Here is a tiny trained network, its code and every weight. The questions are about switching its units off for an input and a target symbol, where a switched-off unit gives its printed mean instead of its output.

import numpy as np


def w(rows, s, z=0):
    codes = np.array(rows[::2]) - 128.0
    scale = np.full(codes.shape[1], s)
    scale[-1] = z or s
    return codes * scale


def norm(h):
    return h / np.sqrt((h * h).mean(-1, keepdims=True) + 1e-5)


def f(y):
    return np.maximum(y, 0)


def softmax(a):
    e = np.exp(a - a.max(-1, keepdims=True))
    return e / e.sum(-1, keepdims=True)


def log_softmax(a):
    a = a - a.max(-1, keepdims=True)
    return a - np.log(np.exp(a).sum(-1, keepdims=True))


def net(x, mask):
    ids = ['αβγεζηθλμξπφ'.index(c) for c in x.split()]
    T = len(ids)
    res = E[ids] + P[:T]
    u = 0
    for l in range(3):
        r = norm(res)
        for j in range(2):
            rows = slice(2 * j, 2 * j + 2)
            q, k, v = (r @ M[l][rows].T for M in (Q, K, V))
            z = softmax(np.where(np.tri(T) > 0, q @ k.T / 2**0.5, -1e9)) @ v
            o = O[l][rows]
            res = res + np.where(mask[u + j], z, o[:, -1]) @ o[:, :-1]
        u += 2
        y = f(norm(res) @ A[l][:, :-1].T + A[l][:, -1])
        res = res + np.where(mask[u : u + 4], y, B[l][:, -1]) @ B[l][:, :-1]
        u += 4
    return log_softmax(norm(res)[-1] @ U[:, :-1].T + U[:, -1])


Q, K, V, O, A, B = {}, {}, {}, {}, {}, {}
E = w([
[152,137,76,132,93,94,96,79,163],'α',
[157,114,99,62,97,107,170,109,87],'β',
[126,93,117,178,112,89,108,122,93],'γ',
[241,208,87,183,116,219,144,125,128],'ε',
[186,75,211,135,227,16,75,115,123],'ζ',
[44,172,124,46,189,75,96,138,125],'η',
[195,76,134,146,127,209,162,89,141],'θ',
[172,121,205,120,50,97,163,149,133],'λ',
[91,159,80,53,180,58,115,134,91],'μ',
[144,148,145,141,70,154,102,82,72],'ξ',
[119,69,93,129,86,16,148,186,185],'π',
[184,125,124,145,116,120,132,128,251],'φ',
],0.021)
P = w([
[50,108,152,70,101,254,200,215,170],'0',
[98,156,94,120,82,97,159,121,69],'1',
[114,154,112,139,148,97,144,150,38],'2',
[118,168,106,134,136,107,127,136,58],'3',
[120,175,113,137,151,112,115,127,53],'4',
[121,179,116,133,151,125,111,122,53],'5',
[106,177,122,126,133,138,130,114,65],'6',
],0.0085)
Q[0] = w([
[192,10,132,46,138,136,205,196,151],'L0H1',
[125,130,209,163,72,172,100,25,23],'L0H1',
[135,141,45,85,91,108,94,123,254],'L0H2',
[150,157,163,190,130,116,72,47,153],'L0H2',
],0.0065)
K[0] = w([
[68,20,165,111,103,237,137,186,87],'L0H1',
[172,248,116,114,157,53,71,54,2],'L0H1',
[80,72,83,57,87,207,207,193,242],'L0H2',
[95,130,207,143,68,217,26,138,126],'L0H2',
],0.0069)
V[0] = w([
[130,180,128,2,120,126,26,87,89],'L0H1',
[107,53,95,198,154,165,82,192,186],'L0H1',
[135,125,173,65,104,170,83,136,217],'L0H2',
[120,90,75,29,179,135,188,125,160],'L0H2',
],0.0055)
O[0] = w([
[84,34,157,83,129,149,195,227,138,200],'L0H1',
[2,29,235,89,116,152,212,53,32,1],'L0H1',
[66,37,110,120,226,99,226,237,180,66],'L0H2',
[225,219,163,142,145,101,150,40,40,78],'L0H2',
],0.0075,0.0046)
A[0] = w([
[121,139,72,2,83,160,123,161,69,169],'L0N1',
[151,148,162,45,135,105,144,146,162,87],'L0N2',
[39,151,129,134,127,127,106,178,89,254],'L0N3',
[142,89,90,101,75,111,101,146,61,76],'L0N4',
],0.0091,0.0011)
B[0] = w([
[148,107,132,204,179,53,152,80,81,255],'L0N1',
[128,130,149,149,106,124,72,112,2,175],'L0N2',
[89,215,102,131,83,161,69,81,151,174],'L0N3',
[135,112,129,191,133,174,153,45,158,223],'L0N4',
],0.0098,0.0078)
Q[1] = w([
[120,106,99,133,136,57,229,72,235],'L1H1',
[91,88,136,64,126,185,74,180,83],'L1H1',
[72,153,110,181,20,235,157,148,81],'L1H2',
[81,94,44,100,152,126,127,87,254],'L1H2',
],0.0061)
K[1] = w([
[89,70,147,73,192,148,254,159,111],'L1H1',
[185,102,114,118,149,78,128,103,187],'L1H1',
[135,133,103,234,119,171,78,138,149],'L1H2',
[116,97,161,113,85,152,103,210,170],'L1H2',
],0.0096)
V[1] = w([
[151,2,102,164,171,119,115,143,189],'L1H1',
[92,81,198,95,103,90,42,121,177],'L1H1',
[119,109,87,66,68,231,77,218,216],'L1H2',
[79,194,75,137,75,122,36,50,107],'L1H2',
],0.0059)
O[1] = w([
[93,60,56,139,124,127,210,137,156,101],'L1H1',
[124,182,91,254,147,86,162,126,125,63],'L1H1',
[190,141,168,205,116,87,112,106,124,2],'L1H2',
[145,93,137,145,183,169,112,131,156,204],'L1H2',
],0.0094,0.0079)
A[1] = w([
[111,159,85,132,112,161,103,136,54,44],'L1N1',
[63,254,164,120,213,59,120,169,90,221],'L1N2',
[49,96,155,215,62,180,22,36,135,2],'L1N3',
[138,137,111,48,84,133,164,130,79,192],'L1N4',
],0.0074,0.0017)
B[1] = w([
[164,145,53,192,177,141,163,120,202,186],'L1N1',
[115,95,116,153,47,120,85,159,101,178],'L1N2',
[95,128,116,209,248,164,187,215,114,254],'L1N3',
[165,149,129,168,131,165,124,116,92,193],'L1N4',
],0.012,0.0074)
Q[2] = w([
[94,156,157,115,152,211,94,140,22],'L2H1',
[188,2,207,208,114,209,13,146,88],'L2H1',
[187,42,129,121,183,202,143,126,111],'L2H2',
[85,54,105,40,166,144,191,113,234],'L2H2',
],0.007)
K[2] = w([
[221,86,61,164,163,56,2,85,104],'L2H1',
[104,154,114,173,191,133,43,67,117],'L2H1',
[171,105,91,177,175,255,106,89,178],'L2H2',
[202,40,116,78,79,147,157,131,207],'L2H2',
],0.007)
V[2] = w([
[99,117,11,151,44,95,170,114,44],'L2H1',
[255,44,219,117,132,76,211,55,117],'L2H1',
[163,119,21,88,228,70,114,218,137],'L2H2',
[127,61,153,109,101,214,47,90,69],'L2H2',
],0.0048)
O[2] = w([
[113,186,229,108,141,96,110,88,175,253],'L2H1',
[255,129,154,95,176,139,175,175,134,84],'L2H1',
[103,94,124,74,63,230,195,114,162,217],'L2H2',
[42,152,118,150,112,114,68,95,115,167],'L2H2',
],0.0098,0.0031)
A[2] = w([
[68,72,191,2,132,5,102,195,135,6],'L2N1',
[106,54,134,124,227,120,21,128,137,111],'L2N2',
[147,51,131,89,191,77,72,150,164,107],'L2N3',
[177,81,180,153,48,125,102,235,130,85],'L2N4',
],0.0064,0.0022)
B[2] = w([
[209,165,120,83,254,211,82,130,170,200],'L2N1',
[101,60,181,153,139,77,154,247,100,253],'L2N2',
[170,57,150,124,179,27,120,100,34,167],'L2N3',
[84,64,53,156,65,171,144,162,178,207],'L2N4',
],0.0089,0.003)
U = w([
[85,122,127,56,152,163,163,118,165,127],'α',
[199,205,87,67,112,232,48,197,156,22],'β',
[86,121,127,210,192,174,149,180,109,78],'γ',
[157,16,159,115,162,92,40,162,90,101],'ε',
[90,150,105,122,113,109,140,124,182,191],'ζ',
[50,140,111,151,88,136,9,101,76,204],'η',
[222,94,152,141,169,129,143,57,43,6],'θ',
[190,152,159,207,61,56,87,182,128,151],'λ',
[105,148,183,93,114,189,58,93,142,145],'μ',
[121,2,85,138,30,161,113,124,147,191],'ξ',
[110,183,200,151,152,86,99,96,192,187],'π',
[152,120,162,116,126,89,190,173,150,185],'φ',
],0.0096,0.0015)

Each question gives the input, a string of symbols that net reads in full, and the target symbol t.
The units are the heads (2 rows each of Q, K, V and O) and the neurons (one row each of A and B). Each row of codes is followed by its name. A weight is (code - 128) times the scale printed after its matrix; where a second scale follows, it is the last column's (O, A, B and U).
mask holds one flag per unit, layer by layer, with each layer's heads first. A switched-off unit (its flag False) gives its mean, the last column of its rows in O or B, instead of its output. The means were averaged over made-up inputs and are rounded, as every weight is.
A unit's drop is (log p(t) with every unit on - log p(t) with that unit switched off) / (log p(t) with every unit on - log p(t) with every unit switched off).
The circuit of an input: a set's keep is (log p(t) with only the set's units on - log p(t) with every unit switched off) / (log p(t) with every unit on - log p(t) with every unit switched off). Starting from the 12 units with the biggest drops (on a tie, the unit counted first), units are removed one at a time, each time the one whose removal leaves the highest keep (on an exact tie, the one counted first), for as long as the keep stays at least 0.8.
circuit, biggest first: the units of the circuit, biggest drop first
most important unit: the unit with the biggest drop
k most important neurons: the k neurons with the biggest drops, biggest first
k most important neurons of layer l: the k neurons of layer l with the biggest drops, biggest first
heads that matter: for each layer, one digit per head in row order, 1 if its drop is at least 0.15 and else 0, layers parted by /
input λ ξ ε λ ξ β π, target λ: circuit, biggest first : (L1H2; L0H2; L0N1)
input θ β β ξ ε α, target θ: circuit, biggest first : (L1N3; L0H2; L0N3)
input β ξ β γ π θ α, target β: circuit, biggest first : (L0H2; L0N1; L0N4)
input λ ε ξ α π, target λ: circuit, biggest first : (L1H2; L0N1; L0H2)
input ξ β ζ θ, target β: most important neuron of layer 1 : (L1N3)
input λ α θ φ ξ α, target λ: 3 most important neurons : (L0N1; L1N3; L0N4)
input θ ζ ζ π, target θ: circuit, biggest first : (L0H2; L0H1; L2H1; L1N3)
input φ θ λ, target λ: circuit, biggest first : (L2H2; L1N3)
input φ α γ α, target φ: heads that matter : 01 / 11 / 00
input ζ η ε λ π, target ζ: heads that matter : 10 / 11 / 00
input ε λ λ, target λ: heads that matter : 00 / 01 / 01
input β θ β ε ξ λ, target ξ: heads that matter : 11 / 00 / 00
input λ η π μ β η α, target λ: circuit, biggest first : (L1H2; L0N1; L0H2)
input φ γ ξ φ, target φ: heads that matter : 01 / 11 / 00
input ξ π ξ β η θ η, target η: circuit, biggest first : (L1N2)
input ε ζ λ ε α, target ε: heads that matter : 11 / 10 / 00
input ξ ζ λ θ φ λ φ, target ξ: heads that matter : 01 / 00 / 10
input φ ξ β θ, target β: heads that matter : 10 / 00 / 00
input ε β μ θ ξ λ, target ξ: circuit, biggest first : (L2N4; L1N3)
input ζ ξ ξ ξ φ θ α, target ζ: heads that matter : 11 / 11 / 00
input μ π μ μ θ λ μ, target η: most important unit : L1N2
input ε ζ ξ θ θ α, target ε: heads that matter : 11 / 11 / 00
input ξ η π ζ λ, target η: heads that matter : 00 / 00 / 10
input θ λ ξ θ β α, target θ: heads that matter : 11 / 01 / 10
input β α η ε β ξ π, target β: 2 most important neurons : (L0N1; L1N3)
input λ ξ μ β φ, target λ: 3 most important neurons : (L1N3; L0N4; L0N1)
input β ξ θ β ξ φ, target β: 2 most important neurons : (L0N1; L0N4)
input α ξ α, target α: most important unit : L0H2
input β ξ ζ λ ε β π, target β: heads that matter : 01 / 01 / 00
